Each row has a hidden stage along a path, written after it and counted from one end. A new block has a new path.
167,59,130,5,-248,169,-70,40,-129,-31,16,83,-38,-150,-130,-177,171,-1,-18,-318,68,102,-165,81,426,65,442,-22,186,198,398,-9,-337,310,-42,326,-210,-43,128,110,-180,-291,-20,-61,-30,-201
32
-23,160,-28,93,-325,53,165,58,-47,-176,108,158,139,-74,272,-44,-92,-183,109,-335,-39,272,-41,-440,156,-136,131,-162,40,39,-36,-123,191,178,-215,-44,-97,-90,-233,174,32,167,-274,-350,316,8
18
182,111,16,113,-344,157,96,95,-141,-234,147,21,1,-433,67,-175,135,-222,-5,-262,-253,130,-477,-98,411,-111,595,-30,324,266,188,-220,-201,201,-155,98,-218,-65,70,-18,-139,-143,74,-208,13,-122
8
-338,340,-358,474,-296,-2,304,10,-72,-161,-81,107,167,-145,306,-108,-201,-150,317,-727,-210,525,-276,103,574,-705,69,-272,-63,-232,260,-62,-247,200,222,174,-163,94,132,124,-174,0,36,-151,72,-172
29
154,123,-68,43,-282,209,67,199,182,147,78,-177,93,56,69,120,97,-188,42,-496,185,340,17,-98,222,-117,-29,-370,4,101,105,116,9,196,-298,72,121,-108,85,116,-515,-310,-109,-142,343,-243
3
604,56,263,-148,-19,73,-251,-37,420,-56,82,-167,-60,6,-219,-197,-65,141,375,229,197,-502,133,-165,-388,271,-317,-5,-117,61,-168,50,320,17,-234,-182,174,-177,-217,187,315,-114,-2,-45,329,269
17
-1,543,153,571,-330,11,151,140,-338,-244,-276,351,-23,-384,192,-133,-277,-31,499,-306,-448,13,-425,179,641,-646,526,-173,243,-85,398,-386,47,297,139,165,-270,-24,-22,193,-140,-119,545,-333,73,-89
5
112,-60,-57,-13,-200,-112,-86,-128,224,-124,-74,-64,-66,362,41,35,-321,61,303,57,123,-98,129,-172,-307,221,-369,-74,-407,-198,-109,164,172,132,229,-153,168,-155,-188,101,250,207,-257,-180,173,294
14
-11,124,-70,303,-390,60,118,28,-78,-225,-78,97,-188,-227,183,21,37,-307,249,-348,-292,281,-477,38,467,-273,323,-71,-18,42,287,-33,-374,314,44,202,-63,83,90,60,23,-67,123,-221,38,-103
10
205,70,88,-127,-146,342,163,253,433,164,202,-330,-40,251,-51,136,222,-137,-24,-470,-31,386,183,-383,-123,136,207,-672,59,138,44,33,163,128,-369,-23,436,-476,-45,30,-391,-451,34,57,388,-516
15
512,-76,183,-89,84,146,-374,-68,160,149,124,-253,8,-45,-313,-72,289,-9,122,35,384,-307,23,59,-186,313,-153,225,-170,273,135,381,-88,266,21,156,73,230,-151,168,-12,-166,-157,44,125,299
18
-201,208,148,162,-268,-12,215,-12,-672,-203,-129,337,81,-38,-28,-69,-135,345,-51,103,-190,-32,-204,53,313,47,697,-225,200,-76,308,-408,-150,434,304,207,-239,-150,-58,-57,-226,17,275,-223,-69,-34
16
-115,129,-111,-274,67,-246,287,-158,-118,-330,62,-173,117,-403,-338,-264,261,459,-274,2,333,-65,93,420,-169,-161,-51,72,77,205,201,-80,-520,239,289,335,226,191,29,37,30,158,-65,334,-220,-26
37
495,-39,113,-344,-260,-196,-305,242,327,-162,-8,-130,-60,208,-131,88,-421,4,74,265,-49,-290,145,-159,-415,327,107,132,78,137,-300,-262,616,-40,-180,-398,312,-577,-144,-4,-38,-67,45,-251,-160,5
3
-151,27,207,239,-28,301,34,-330,-387,-173,20,46,0,-48,-244,-248,55,141,198,68,-273,-28,-331,128,290,164,382,134,26,10,434,-133,-400,352,260,349,-170,242,61,8,-18,-204,351,162,-130,185
10
33,-81,60,-224,-86,263,-74,78,77,19,220,-280,222,382,-169,87,-152,-84,-9,130,-48,21,185,-278,-187,472,58,65,40,106,-322,-212,369,101,-548,-261,327,-250,0,-37,-421,-368,205,-28,-91,-24
10
712,39,458,146,-144,36,-401,24,160,3,-137,-137,-168,-210,-176,-30,-13,-110,435,142,-29,-495,-324,258,76,-22,34,328,32,273,220,-6,18,157,-19,133,0,97,-9,129,-89,-377,350,-109,28,285
36
232,-108,47,-319,164,38,-103,-135,309,77,176,-228,112,227,-260,-82,217,177,-26,-79,497,-50,441,-141,-549,282,-322,12,-263,120,10,328,47,182,150,103,280,29,-303,153,185,83,-467,220,200,160
19
-143,0,-203,-142,-195,76,334,-291,191,-107,180,56,287,86,125,-291,-3,217,147,-320,380,249,232,-222,-10,-175,-540,-254,-192,-257,-135,-18,-242,32,-243,97,-78,42,28,82,290,102,-491,94,497,77
28
-331,542,76,255,-37,-299,277,-297,-420,-371,-138,198,179,-465,-29,-215,-306,469,468,122,-287,-265,-17,107,44,-574,-186,-33,20,-212,49,-371,50,173,31,121,92,299,-281,205,291,383,498,-84,93,329
16
224,-65,-8,-163,-426,-67,-39,-80,307,-245,101,-70,-155,84,45,18,-290,-11,137,29,-86,81,-78,-415,-178,245,-206,-230,-109,-24,-102,-75,202,-47,-161,-186,154,-321,-105,64,211,180,-274,-266,324,103
22
162,101,-200,-5,-335,-89,54,72,184,-414,22,4,-18,-45,103,-212,-376,-17,232,101,-56,-173,-157,-129,-35,87,-40,-37,-54,-113,-289,-211,181,32,-86,-365,-9,-341,7,46,254,114,-60,-305,12,103
11
-285,351,-213,471,-308,-129,338,11,-507,-515,-233,404,119,-280,231,-272,-377,99,298,-13,-320,-32,-509,345,519,-499,487,61,98,-262,147,-504,-239,333,456,36,-388,12,114,-27,78,122,347,-261,-256,85
8
-239,119,-52,96,-104,364,98,-46,-377,-228,155,205,217,-5,-175,-426,-16,134,-117,-179,2,216,-155,-21,480,260,585,8,217,20,313,-236,-217,331,90,179,-402,-65,137,115,-180,-211,-24,10,-178,-143
25
-107,307,124,14,142,63,133,-414,-106,-348,127,-14,131,-405,-356,-476,-15,478,331,233,-16,-304,8,85,-74,-88,-323,82,7,-57,85,-205,-140,103,-133,164,75,329,-115,238,412,104,291,250,144,323
20
-186,95,-179,-47,-13,100,353,-253,-247,-435,273,-229,365,-488,-237,-475,117,283,-163,165,145,-100,-298,291,166,-57,-83,201,193,144,-38,-341,-489,111,-110,113,-99,307,275,-52,-177,-77,127,239,-160,203
37
100,66,-25,-207,-91,-70,-163,-430,-54,-225,330,-427,77,-686,-409,-256,125,188,-17,61,-11,-163,-193,-34,-34,98,-408,239,102,357,115,138,-237,-32,-322,175,152,472,-27,146,12,235,-31,65,51,414
3
-195,313,-17,-38,-149,13,445,149,-66,10,31,37,249,70,136,68,30,175,28,-367,44,266,320,-207,-32,-329,119,-557,90,-93,-77,-244,134,227,-276,37,264,-247,-164,43,-254,-69,93,-55,324,-327
13
-177,-257,172,-319,-123,328,120,49,68,393,215,-46,362,823,74,322,81,-132,-205,-492,94,690,551,-550,-157,229,242,-233,8,40,-35,-131,242,194,-394,149,268,-310,-141,-95,-551,-405,-260,126,196,-366
28
161,-16,-53,-134,-219,-281,-214,196,101,-256,-143,12,-108,334,-63,188,-484,0,109,316,-112,-164,33,2,-326,283,150,181,-150,-40,-202,-211,398,166,211,-314,310,-406,-154,1,49,98,95,-276,-342,63
19
509,-62,59,-102,-201,-360,-275,-120,367,-72,-178,-169,-191,-61,-88,38,-132,92,344,57,245,-356,-15,257,-285,-114,-503,180,-308,28,48,239,-112,67,260,77,207,57,-69,89,282,124,-160,-71,80,333
34
-224,263,-139,-177,77,-104,308,-170,-139,-413,183,-215,267,-488,-312,-409,103,399,-187,-12,216,-61,78,235,-52,-140,-137,88,173,198,58,-191,-261,130,-14,155,157,202,24,149,-54,136,26,249,-175,39
37
-89,-143,-133,-34,-500,270,176,-268,367,-215,287,-224,-195,37,177,-10,16,-347,140,-440,-183,588,-193,-668,139,222,-325,-384,-196,29,40,202,-184,-5,-453,8,158,-49,25,128,179,106,-445,-162,542,-15
11
122,156,36,-210,-12,-190,28,-242,-135,-123,153,-93,292,-468,-165,-219,115,297,50,33,272,-275,139,37,-179,-225,-313,211,81,178,-67,-35,-63,98,-210,148,53,339,-208,113,123,254,-121,31,149,355
5
16,5,-165,-110,-25,27,-132,288,3,111,109,-263,281,358,-87,269,-108,-159,-156,-80,151,147,199,-60,-192,236,128,79,-75,147,-200,16,353,260,-74,-194,332,-151,-104,12,-615,-178,1,-143,-237,-64
19
-339,394,136,103,-220,-104,323,-308,-240,-192,-89,151,177,-150,-7,-185,-326,484,353,-153,-178,42,155,-73,176,-411,-256,-347,72,-258,143,-351,26,63,-196,193,56,37,-80,179,19,117,284,-23,312,62
32
264,336,248,159,-124,-196,-183,-279,-59,-281,-167,157,-10,-371,-91,-309,-352,286,667,253,-2,-621,-28,75,-24,-222,-438,256,-95,-97,6,-82,212,83,-73,-6,-88,240,-256,336,504,258,197,-218,219,585
7
-233,-29,99,-279,-205,34,407,-357,140,-71,171,-116,68,195,21,53,25,265,72,-167,-26,325,348,-485,-340,-4,-384,-492,-124,-123,-57,-108,-36,26,-335,135,411,-93,-199,-10,168,161,-180,154,556,-11
10
-92,-57,216,164,-148,157,-102,-214,-373,-44,-71,49,-93,77,-187,34,40,6,64,-86,-238,159,-260,109,261,159,463,139,-1,119,564,6,-321,404,394,427,-76,189,-10,12,-209,-124,169,37,-175,94
6
19,7,-139,22,-172,-136,171,-23,232,-237,-103,78,93,367,198,-63,-390,59,285,-60,43,36,139,-80,-305,-143,-134,-74,-254,-277,-162,-154,231,86,384,-190,84,-301,-158,-16,269,175,-219,-66,77,127
7
200,11,172,-117,139,113,-6,-186,113,-37,172,-266,-31,-123,-391,-164,284,255,-25,-65,-15,-19,-13,37,-275,113,165,-135,28,197,357,66,-207,169,323,292,219,28,-142,7,33,-92,50,343,63,5
20
-31,91,-217,-104,-347,-106,163,128,-82,-385,42,54,-97,-262,-14,-123,3,-31,-192,-212,-103,237,-237,41,196,-31,499,-72,187,158,172,-180,-252,232,131,69,-1,-227,79,-11,4,99,-112,-139,-215,-275
6
-52,-82,-14,-257,-248,3,119,-29,73,-120,75,-282,110,258,-161,123,-230,164,-72,188,-15,58,61,5,-144,243,-156,-109,8,-1,-195,-316,30,39,-323,-109,384,-243,197,-131,-423,-259,221,41,-67,-59
35
-161,94,56,-84,72,-16,-7,-350,-382,-177,134,-164,145,-306,-411,-239,98,367,-89,75,-42,-116,-40,148,-29,119,119,183,101,189,318,-11,-270,241,226,312,51,316,-89,49,-83,137,125,200,-214,246
7
268,50,28,-285,-276,-238,90,172,124,-109,-62,118,77,239,116,17,-234,227,32,58,260,-201,348,-236,-384,94,33,-254,-37,-90,-286,-180,368,127,-18,-240,124,-532,-262,-8,142,165,-278,-277,210,-17
11
361,-219,110,-264,-59,254,-323,213,282,350,164,-278,304,697,-141,132,-166,-87,-44,-108,234,21,361,-249,-264,503,103,6,-26,84,-218,-3,502,72,-232,-224,157,-458,-26,-63,-594,-523,-118,-37,-34,-82
29
235,216,156,437,-171,310,-252,-27,20,-75,-77,55,-129,-186,-113,-195,-74,-199,550,-178,-232,-52,-473,196,571,-108,146,134,-17,13,373,0,-182,248,-80,194,-200,194,171,252,-47,-433,421,-106,32,69
25
191,6,-246,-145,-166,-178,85,-147,224,-172,159,-88,141,-297,121,-109,169,-47,157,-79,466,-86,19,-72,-178,-204,-642,136,-281,38,-297,209,-241,122,-275,-5,88,329,-131,134,414,316,-482,-124,358,349
17
111,191,5,162,-490,-302,36,-204,78,-424,-154,163,-121,-354,230,-143,-416,-5,509,-45,-163,-126,-282,-50,204,-393,-390,87,-97,-115,-14,-170,-28,-8,-118,-13,-84,86,-46,205,431,322,-40,-367,230,330
34
239,2,175,243,-368,105,-192,-37,-13,104,-160,12,-191,13,5,117,-9,-160,325,-290,-140,110,-355,155,454,-103,149,-56,-72,29,424,97,-338,273,36,332,-83,76,175,56,-235,-349,191,-157,105,-21
31
-15,373,43,-91,-197,-41,244,-233,-109,-198,194,-121,212,-579,-94,-266,5,348,168,-66,44,-160,66,-197,50,-247,-386,-289,185,60,-90,-162,22,0,-613,40,98,159,-111,190,21,176,95,-101,471,178
8
289,-373,-53,-211,-230,-60,-365,-296,539,-40,127,-308,-192,323,-72,152,-150,-230,230,-28,88,131,5,-300,-390,375,-620,214,-482,43,-44,395,17,-27,36,-32,311,72,-129,92,325,179,-503,-45,178,378
24
-104,16,-101,123,-472,53,54,-267,184,-214,146,-182,-182,-212,193,98,-69,-390,294,-423,-321,460,-290,-452,230,-110,-354,-127,-173,85,110,196,-140,40,-386,89,189,224,-56,194,128,222,-199,-260,378,143
9
428,211,158,174,39,174,-77,172,42,104,-69,-52,90,-67,-128,-177,148,78,252,-159,210,-293,-34,266,70,-127,260,-85,40,76,202,53,-17,315,198,117,-92,-66,-37,88,-192,-374,189,18,91,-11
9
-195,175,-192,195,-356,-12,298,-15,-241,-370,-124,207,-204,-179,4,-109,10,137,39,-98,-75,213,-406,240,417,-93,312,-311,-52,-133,352,-133,-595,404,310,248,-88,-33,201,26,81,31,91,-115,9,-184
18
225,-168,-53,-550,-396,113,183,-21,488,77,425,-326,52,-49,79,119,362,-175,-285,-537,338,534,303,-681,-228,124,-347,-458,49,321,-145,194,-10,-53,-794,54,358,-185,-113,64,-93,50,-734,-55,689,-247
4

Each row has a hidden stage along a path, written after it and counted from one end. A new block has a new path.
-424,-7,133,121,100,-192,-239,-58,-591,33,228,-272,37,-52,331,110,-214,-27,207,173,-380,-134,377,-306,-72,-196,454,-534,-94,-472,-169,39,-331,106,-443,16,129,-13,-133,40,299,48,185,-112,211,18
31
129,393,95,-45,-286,-34,-139,549,-271,194,56,-112,-18,129,-120,157,-325,-293,31,-208,-264,-227,-6,-136,-260,231,-44,-263,150,-81,191,162,-138,-213,92,-21,48,-92,260,-11,-32,114,-412,-116,-268,-94
4
147,108,0,-287,-238,79,-73,-109,39,214,-377,95,145,255,-165,-195,212,-157,-356,-78,-183,261,-26,-234,13,109,166,318,117,6,179,310,329,-138,468,-192,-353,-492,42,174,99,-123,192,25,189,-283
14
318,58,-45,117,-159,5,73,-315,151,-241,49,36,28,230,-189,-233,-18,-174,-38,-34,-130,74,-58,110,214,99,286,148,-14,77,254,24,363,34,211,-155,167,-196,270,-16,-284,84,28,-220,63,269
40
-317,-99,-198,317,-6,61,-258,-17,194,22,347,-177,-189,179,273,-221,100,-219,211,232,-191,-193,43,95,143,-512,-38,-21,-9,266,49,-411,145,45,-327,74,-70,-161,279,95,-102,-48,-153,292,-56,27
25
-179,311,38,-319,-173,-152,-81,202,-222,130,-219,94,250,442,-231,212,-206,-279,-123,-199,37,432,143,137,-128,394,232,65,-23,-293,222,-160,-207,-419,-40,-130,22,-232,-55,-212,329,-32,362,-203,78,-333
29
328,206,-319,377,-211,-198,114,-125,-114,130,368,62,111,-172,-176,-218,-40,-10,-33,96,104,-320,-360,-345,392,-104,378,243,-13,158,125,111,211,103,355,-57,331,-102,-129,15,-88,-54,-96,22,-184,37
42
-77,154,-18,58,-271,603,-321,-175,-34,-225,-428,-214,-87,545,-201,-117,277,-272,-213,36,-505,125,-37,46,22,-131,74,50,138,-286,33,-85,413,-3,-252,76,-175,-450,384,118,311,-158,125,225,218,-130
31
104,84,-115,-228,-168,-59,88,-321,76,115,-111,183,255,60,90,109,-30,40,-98,-339,129,250,76,78,97,286,110,271,140,184,356,337,126,-124,336,-52,218,-51,-273,-24,-274,4,281,-27,92,-6
38
8,390,-50,-187,-371,51,-144,543,-399,159,-19,-143,14,346,-179,62,-305,-371,-199,-87,-305,-95,30,-136,-338,150,40,-110,195,-411,210,-81,-105,-265,133,7,-137,-300,239,12,480,13,-272,-34,-54,-226
10
4,51,-15,145,-25,-280,106,-31,-204,83,352,-77,5,-160,139,-147,-243,105,356,103,93,-231,70,-59,43,-157,240,-273,-61,43,138,20,-231,-39,25,-82,439,196,-159,-26,-268,243,-189,-49,-152,151
5
240,-44,91,45,-54,-220,98,-140,-131,-60,484,-160,-49,-111,173,-124,-231,278,387,-51,-75,-66,72,-135,-94,-40,272,-269,-14,-90,158,220,-149,41,6,-110,460,289,-8,-133,-310,323,-333,-328,-156,510
42
-5,-83,14,204,-99,-92,161,-290,-270,16,175,-182,-31,-192,-60,163,58,343,452,175,248,-13,-88,-71,250,-229,284,-263,-69,6,89,-173,-219,-27,-292,57,790,347,-487,-316,102,140,228,148,-57,128
44
278,-117,81,45,-41,-137,-30,88,-318,-74,535,-360,0,-26,165,-41,-314,227,76,19,-214,-79,259,-401,-309,-98,390,-392,-38,-433,102,355,-79,168,1,-69,183,168,-96,-237,174,228,-193,-353,45,378
44
-154,155,-55,24,-187,-116,16,283,-135,425,-60,86,81,-33,-278,174,-11,-149,105,99,197,80,-156,33,40,56,10,191,75,163,140,-128,-127,-320,-29,18,164,-114,-189,-97,206,-175,231,243,-102,-373
16
13,102,-109,62,-148,525,-307,112,15,212,-443,-148,82,398,-182,-141,340,-132,-488,34,-92,75,-61,-223,-82,-230,54,133,32,-81,63,300,296,-62,-73,-6,-403,-452,-15,11,253,-218,174,392,83,-556
23
-189,71,-205,438,57,53,-313,71,-151,70,523,-306,-102,132,253,-343,-24,93,240,275,-127,-299,-30,-280,12,-565,281,-256,-167,-205,-142,-163,-91,134,-471,28,61,19,71,-9,92,87,-372,100,-241,60
32
63,176,328,-454,-136,-408,44,-134,-394,-63,-231,23,214,226,-4,-133,-197,-188,-175,-231,-391,182,330,-280,-83,277,524,-255,-33,-367,182,364,-183,-222,442,-403,-71,-305,103,108,-89,239,128,-531,285,-32
6
31,-58,96,107,138,-175,-96,-20,-310,204,247,-171,-67,-75,249,-189,-190,11,168,326,-117,-195,246,-370,-95,-169,395,-520,-182,-186,-55,54,-106,216,-75,-148,-73,-54,-82,91,54,241,-180,-172,-11,97
17
330,-130,-46,322,-112,-91,-137,-6,-114,64,658,-316,-47,-29,288,-325,-44,154,24,28,-381,-444,67,-755,-76,-494,423,-113,65,-175,105,426,312,392,151,-17,-106,-56,54,79,10,118,-332,-150,122,393
31
296,-207,-95,344,-13,38,5,-172,172,-67,569,-160,-158,-42,169,-189,-183,58,345,229,-74,-181,106,-42,-8,-182,181,-81,24,91,189,-70,430,389,-20,76,166,97,69,-6,-125,147,-175,-88,48,570
28
-438,-110,161,-12,84,181,-257,-92,-477,-92,115,-365,-55,21,292,213,-238,152,354,200,-364,169,457,51,-350,-58,201,-507,23,-622,-158,18,-251,90,-660,171,238,158,-143,-62,446,23,222,-9,236,179
31
-101,234,-227,290,-156,67,-201,244,22,527,148,78,-14,-242,-60,119,44,-112,205,111,32,-185,-324,-125,135,7,-157,263,150,404,-44,64,138,-38,-53,170,64,-109,-54,140,-27,-294,-101,375,-350,-252
25
-429,-85,186,-338,39,-274,-233,308,-396,118,172,-266,32,262,382,54,-297,-200,-43,7,-385,115,591,-154,-454,-120,205,-454,-18,-450,81,-14,-421,-199,-179,-130,-296,-172,74,-28,347,129,32,-200,251,-117
15
58,67,-279,-225,-279,125,-42,174,362,324,-133,105,154,393,-63,-174,193,-141,-367,-232,209,208,-88,66,-71,-112,-170,553,179,334,452,106,240,-349,388,-71,-281,-328,-38,-42,-69,-125,45,322,-18,-401
14
104,-38,-113,14,-205,184,-13,-122,337,231,32,41,94,39,50,118,192,216,145,-306,200,164,-111,90,25,-38,-156,383,225,414,347,329,233,-127,26,115,262,123,-234,-136,-339,-68,132,262,-70,35
34
275,-9,-315,145,-178,-52,86,33,242,47,458,-22,-90,206,95,-541,-109,-141,-31,106,31,-272,-82,-2,-3,-332,73,211,75,202,383,-154,287,31,372,-96,-73,-179,269,114,-251,162,-489,49,-107,216
15
-288,138,181,141,-52,24,-316,50,-388,-8,44,-323,-59,300,-66,-99,116,36,241,174,-334,55,9,-316,-13,-331,416,-364,-163,-487,-207,-179,-250,-114,-595,-80,95,-88,108,-115,390,59,9,-74,-18,-91
32
80,251,-101,347,-220,-56,-72,371,-25,318,151,-31,2,-74,-292,101,-12,-151,173,64,125,-249,-295,-136,174,-80,-8,60,29,329,104,-48,60,-140,-15,55,254,-24,-59,-116,-32,-104,-65,248,-319,-248
3
-121,-297,-206,29,108,6,-234,-196,82,122,505,-283,1,-99,625,-368,21,348,90,175,-159,-33,326,-352,-153,-514,134,-68,4,-34,-28,345,179,267,91,9,-171,39,-258,133,1,25,-116,168,98,149
6
-112,-115,-155,137,-59,349,-255,-458,-181,-354,245,-433,-153,233,478,-543,133,189,-43,130,-584,-234,169,-254,-58,-653,268,-264,60,-433,-53,180,131,265,-187,15,-6,-121,244,244,0,138,-374,123,160,315
39
-177,91,-96,72,-157,104,-46,-326,91,21,-135,39,-5,214,-102,154,166,-61,310,58,137,242,-95,259,335,1,80,97,9,181,151,-490,137,-114,-276,86,381,-22,-149,-116,89,-33,357,216,14,-36
33
-90,238,91,88,-191,282,9,341,-302,141,-531,-63,260,149,-651,258,25,-28,-202,-41,257,226,-99,190,-130,130,83,83,13,-199,124,349,-212,-456,-260,23,382,-43,-341,-367,238,-241,582,332,13,-655
1
-90,-70,27,157,-15,-149,-18,-221,-186,-6,358,-173,-62,-31,284,-246,-49,160,333,96,-159,-210,97,-197,35,-379,316,-239,-20,-97,72,32,-134,73,-161,-54,280,93,-15,62,-184,203,-177,-45,24,267
28
173,16,-104,-121,-234,522,-151,42,113,69,-374,-157,99,347,-107,-16,162,-18,-395,-130,-32,179,105,-23,-209,-46,-79,142,174,-50,285,389,391,-53,168,61,-197,-242,-143,-69,166,-102,202,332,175,-298
6
-53,-78,130,-245,1,-28,-130,-125,-273,91,61,-170,51,64,317,-107,-123,117,-2,2,-313,113,358,-293,-295,-31,276,-254,45,-361,43,361,-58,74,46,-99,-131,-100,-86,108,124,111,3,-165,220,97
24
159,319,-367,114,-159,145,-96,-110,135,206,-27,86,66,128,-32,-110,109,-33,-81,-59,255,-31,-310,-7,291,33,5,136,-50,337,140,-44,126,-86,134,-40,163,-110,-97,-30,-234,18,-225,208,-442,-226
44
52,-159,-337,391,-77,78,-42,-435,99,-297,465,-203,-132,18,131,-408,73,-7,82,342,-213,-173,-61,-23,327,-450,253,103,-22,49,30,-233,406,284,24,38,205,-119,145,79,13,-48,-62,148,75,327
44
-135,-86,-240,-94,31,141,-204,-139,-95,194,354,-236,-94,-25,556,-289,-99,297,206,242,-91,-29,231,-194,-244,-313,33,-217,49,-192,-25,31,19,195,-14,70,-69,67,-216,179,184,134,-348,187,-79,145
11
-189,230,-284,-8,-94,199,-78,-205,-52,152,-226,87,125,47,-106,218,31,7,67,72,299,310,-119,307,222,241,-18,112,-26,113,33,-207,-25,-170,-164,98,377,-8,-356,-132,149,-150,315,305,-207,-309
43
116,-99,-324,420,-79,217,-284,-11,386,-151,544,-243,-174,242,285,-385,55,-199,-69,47,-330,-318,-8,-34,69,-477,-42,112,57,269,158,-5,488,235,-35,58,-202,-200,489,89,-314,-13,-447,135,-116,280
40
64,-239,87,-12,50,333,-90,-153,-212,-160,-189,-309,91,234,4,-242,-17,78,-322,211,-203,158,425,-118,-321,-209,370,-219,-50,-528,79,458,195,147,-42,-77,-186,-204,-147,-44,294,22,343,25,467,-56
10
215,-169,102,423,-16,180,89,-57,-265,5,333,-217,-206,-492,30,-175,-268,128,380,377,-315,-435,49,-49,-218,-128,111,-244,186,-104,-21,490,158,340,-64,134,338,146,123,237,-228,45,-290,52,27,499
13
-18,-16,198,-262,-143,144,-82,172,-240,-54,-55,-241,-37,354,-64,-18,-182,-39,9,10,-274,253,282,37,-466,47,135,-224,87,-504,174,42,-97,-162,-157,-58,-40,-102,142,-126,348,111,1,-155,196,66
22
457,-183,-126,336,-7,36,72,-168,22,154,442,-159,56,-148,310,-312,-47,301,-40,-30,102,-456,80,-489,-50,-418,322,-99,27,107,295,642,262,375,234,-19,101,111,-281,18,-411,221,-240,29,44,283
28
251,-265,-52,461,-33,343,-168,-14,-123,222,306,-409,-169,-190,217,-211,175,260,22,318,-190,-495,20,-642,-105,-653,182,-252,77,-33,-7,447,352,479,-113,153,-89,-12,-196,87,130,1,-188,351,98,116
22
-188,460,-44,-262,-255,-20,35,-44,-126,157,-507,267,242,354,-326,394,-59,-267,21,-298,298,412,-100,430,191,531,48,129,25,75,303,-306,-235,-522,-95,-42,411,-106,-183,-210,16,-11,408,35,-128,-403
36
-85,137,-217,-296,-311,-127,1,151,-33,244,194,4,215,290,126,10,-63,90,-93,-364,129,159,26,-103,-173,-88,45,332,214,-75,418,70,-127,-346,205,7,104,-30,-246,-153,152,-6,34,98,33,-159
29
160,-69,63,-392,-110,-170,-67,-232,80,26,-12,-81,129,528,171,-516,209,85,-288,-158,-158,279,188,-448,-75,-285,448,58,-90,-204,264,188,111,-117,377,-395,-385,-348,38,6,0,227,-29,-266,241,-40
23
-124,-332,9,-263,-9,116,-238,-43,77,423,165,-250,1,-84,529,-41,217,438,83,-19,-115,192,286,-429,-338,-371,-75,-3,171,42,59,514,83,64,38,53,-261,47,-397,46,139,-33,29,274,138,-33
14
-358,165,-265,343,6,209,-267,-209,-53,-202,328,-142,-206,116,241,-275,-150,-165,394,295,-325,-166,-24,353,110,-200,19,-138,-5,-92,-139,-439,23,91,-478,130,242,-46,425,231,-118,11,-379,131,-237,267
35
7,-46,-105,-41,47,-233,-131,64,-261,104,608,-216,-82,-58,598,-267,-452,-39,121,154,-334,-318,410,-319,-296,-160,227,-433,20,-252,80,93,-46,265,193,-56,-174,-36,83,239,13,278,-512,-228,6,343
11
-97,-1,140,129,-7,133,-184,68,-427,296,8,-263,-82,-167,116,-6,29,164,178,249,-218,-193,64,-424,-168,-250,197,-403,15,-239,-156,295,-159,105,-281,35,49,-7,-169,92,207,23,-95,159,-28,-98
21
-63,-100,-64,156,136,53,-99,-511,-202,-130,197,-191,3,64,419,-337,-49,196,142,191,-138,-121,270,-186,62,-329,460,-370,-147,-273,-11,101,20,298,-181,-67,146,18,-147,125,-117,240,-44,-62,142,255
31
12,181,-241,-19,-195,207,-186,-151,160,52,-28,19,65,340,70,-208,107,-112,-129,-127,-116,86,-72,-3,74,-55,51,269,101,57,184,21,294,-47,104,-9,-108,-272,129,113,-68,-59,-74,120,-33,-69
31
95,178,-9,-244,-234,-130,-91,268,203,93,-126,45,199,483,-130,-91,3,-324,-354,-364,-42,194,93,-9,-62,79,50,214,34,171,403,167,106,-382,367,-236,-250,-341,173,-125,-189,21,64,-90,19,-322
4
